Below is a small trained network, with its code and all its weights. Each question gives an input and a class and asks what happens when units are switched off, that is, made to give their printed mean instead of their output.

import numpy as np


def w(rows, s, z=0):
    codes = np.array(rows[::2]) - 128.0
    scale = np.full(codes.shape[1], s)
    scale[-1] = z or s
    return codes * scale


def f(y):
    return np.maximum(y, 0)


def log_softmax(a):
    a = a - a.max(-1, keepdims=True)
    return a - np.log(np.exp(a).sum(-1, keepdims=True))


def net(x, mask):
    res = np.array(x, float).reshape(1, 5) / 4 @ E
    y = f(res @ A[0][:, :-1].T + A[0][:, -1])
    res = res + np.where(mask, y, B[0][:, -1]) @ B[0][:, :-1]
    return log_softmax(res[-1] @ U[:, :-1].T + U[:, -1])


A, B = {}, {}
E = w([
[40,65,202,44],'x0',
[65,197,172,193],'x1',
[177,238,211,2],'x2',
[137,121,132,128],'x3',
[129,127,131,127],'x4',
],0.0075)
A[0] = w([
[151,149,95,154,45],'N1',
[58,80,93,152,27],'N2',
[78,177,179,175,114],'N3',
[72,133,187,170,253],'N4',
[154,160,169,128,22],'N5',
[126,171,189,179,236],'N6',
[164,29,100,66,128],'N7',
[159,196,198,136,2],'N8',
[32,83,181,74,116],'N9',
[77,103,164,99,40],'N10',
[156,79,150,166,234],'N11',
[184,167,83,166,56],'N12',
[116,98,104,229,25],'N13',
[85,105,194,78,126],'N14',
[213,179,135,194,37],'N15',
[63,161,124,148,133],'N16',
[135,143,144,89,215],'N17',
[239,213,113,165,75],'N18',
[153,140,197,93,68],'N19',
[154,162,105,144,27],'N20',
[148,104,111,216,193],'N21',
[102,109,107,172,4],'N22',
[142,145,136,106,51],'N23',
[102,89,115,192,112],'N24',
[96,86,77,170,49],'N25',
[84,79,98,151,20],'N26',
[104,163,147,90,48],'N27',
[234,215,247,85,171],'N28',
[100,49,156,178,93],'N29',
],0.012,0.0063)
B[0] = w([
[71,103,152,173,141],'N1',
[62,152,117,43,161],'N2',
[141,11,51,133,171],'N3',
[152,59,52,234,207],'N4',
[44,121,64,45,139],'N5',
[180,73,31,180,197],'N6',
[137,33,61,234,183],'N7',
[57,136,66,40,157],'N8',
[20,91,143,205,203],'N9',
[36,73,189,165,152],'N10',
[95,164,22,188,183],'N11',
[22,51,222,152,161],'N12',
[65,108,130,40,173],'N13',
[50,103,81,139,189],'N14',
[10,106,203,162,165],'N15',
[171,25,52,105,161],'N16',
[154,97,58,131,187],'N17',
[1,72,131,142,189],'N18',
[37,139,72,128,166],'N19',
[37,98,217,91,137],'N20',
[98,92,48,128,197],'N21',
[73,138,131,29,142],'N22',
[98,81,49,83,136],'N23',
[74,142,89,66,176],'N24',
[78,125,154,5,163],'N25',
[45,171,113,53,152],'N26',
[50,207,209,11,149],'N27',
[45,86,16,90,253],'N28',
[35,163,71,68,173],'N29',
],0.0073,0.013)
U = w([
[43,89,187,154,116],'0',
[95,135,88,64,22],'1',
[112,105,90,141,253],'2',
[133,79,83,128,215],'3',
[106,118,93,142,253],'4',
[140,65,158,183,47],'5',
[184,205,174,222,3],'6',
[252,191,184,233,3],'7',
],0.013,0.007)

Each question gives the input, the list of numbers given to net, and the class t.
The units are the neurons (one row each of A and B). Each row of codes is followed by its name. A weight is (code - 128) times the scale printed after its matrix; where a second scale follows, it is the last column's (A, B and U).
mask holds one flag per neuron, in row order. A switched-off neuron (its flag False) gives its mean, the last column of its row in B, instead of its output. The means were averaged over made-up inputs and are rounded, as every weight is.
A unit's drop is (log p(t) with every unit on - log p(t) with that unit switched off) / (log p(t) with every unit on - log p(t) with every unit switched off).
The circuit of an input: a set's keep is (log p(t) with only the set's units on - log p(t) with every unit switched off) / (log p(t) with every unit on - log p(t) with every unit switched off). Starting from the 12 units with the biggest drops (on a tie, the unit counted first), units are removed one at a time, each time the one whose removal leaves the highest keep (on an exact tie, the one counted first), for as long as the keep stays at least 0.8.
units of the circuit, in order: the units of the circuit, biggest drop first
k most important neurons: the k neurons with the biggest drops, biggest first
drop when u is switched off: that unit's drop, to one decimal
input [-3,8,-8,2,-6], class 1: units of the circuit, in order	N13, N25, N24
input [7,-6,-8,8,-3], class 1: 2 most important neurons	N29, N2
input [8,-8,7,-2,-5], class 0: units of the circuit, in order	N9
input [3,8,7,7,1], class 3: units of the circuit, in order	N6, N3
input [5,8,-4,-7,1], class 3: units of the circuit, in order	N16, N3
input [-6,6,-3,6,-2], class 0: 4 most important neurons	N15, N12, N18, N28
input [-6,7,8,7,-3], class 1: 3 most important neurons	N28, N8, N5
input [-1,7,6,-1,4], class 3: 2 most important neurons	N6, N3
input [-6,7,8,3,3], class 1: 2 most important neurons	N28, N8
input [-8,-5,8,-8,-3], class 0: 3 most important neurons	N18, N15, N12
input [-7,6,-6,2,-1], class 0: 2 most important neurons	N12, N15
input [8,-3,7,2,7], class 0: 2 most important neurons	N9, N10
input [7,-5,2,-4,3], class 0: drop when N9 is switched off	0.6
input [-8,-6,2,0,3], class 0: drop when N18 is switched off	0.1
input [-3,3,-7,0,6], class 1: drop when N13 is switched off	0.1
input [7,-7,2,-3,3], class 0: drop when N24 is switched off	0.0
input [0,-7,-7,-7,3], class 1: most important neuron	N25
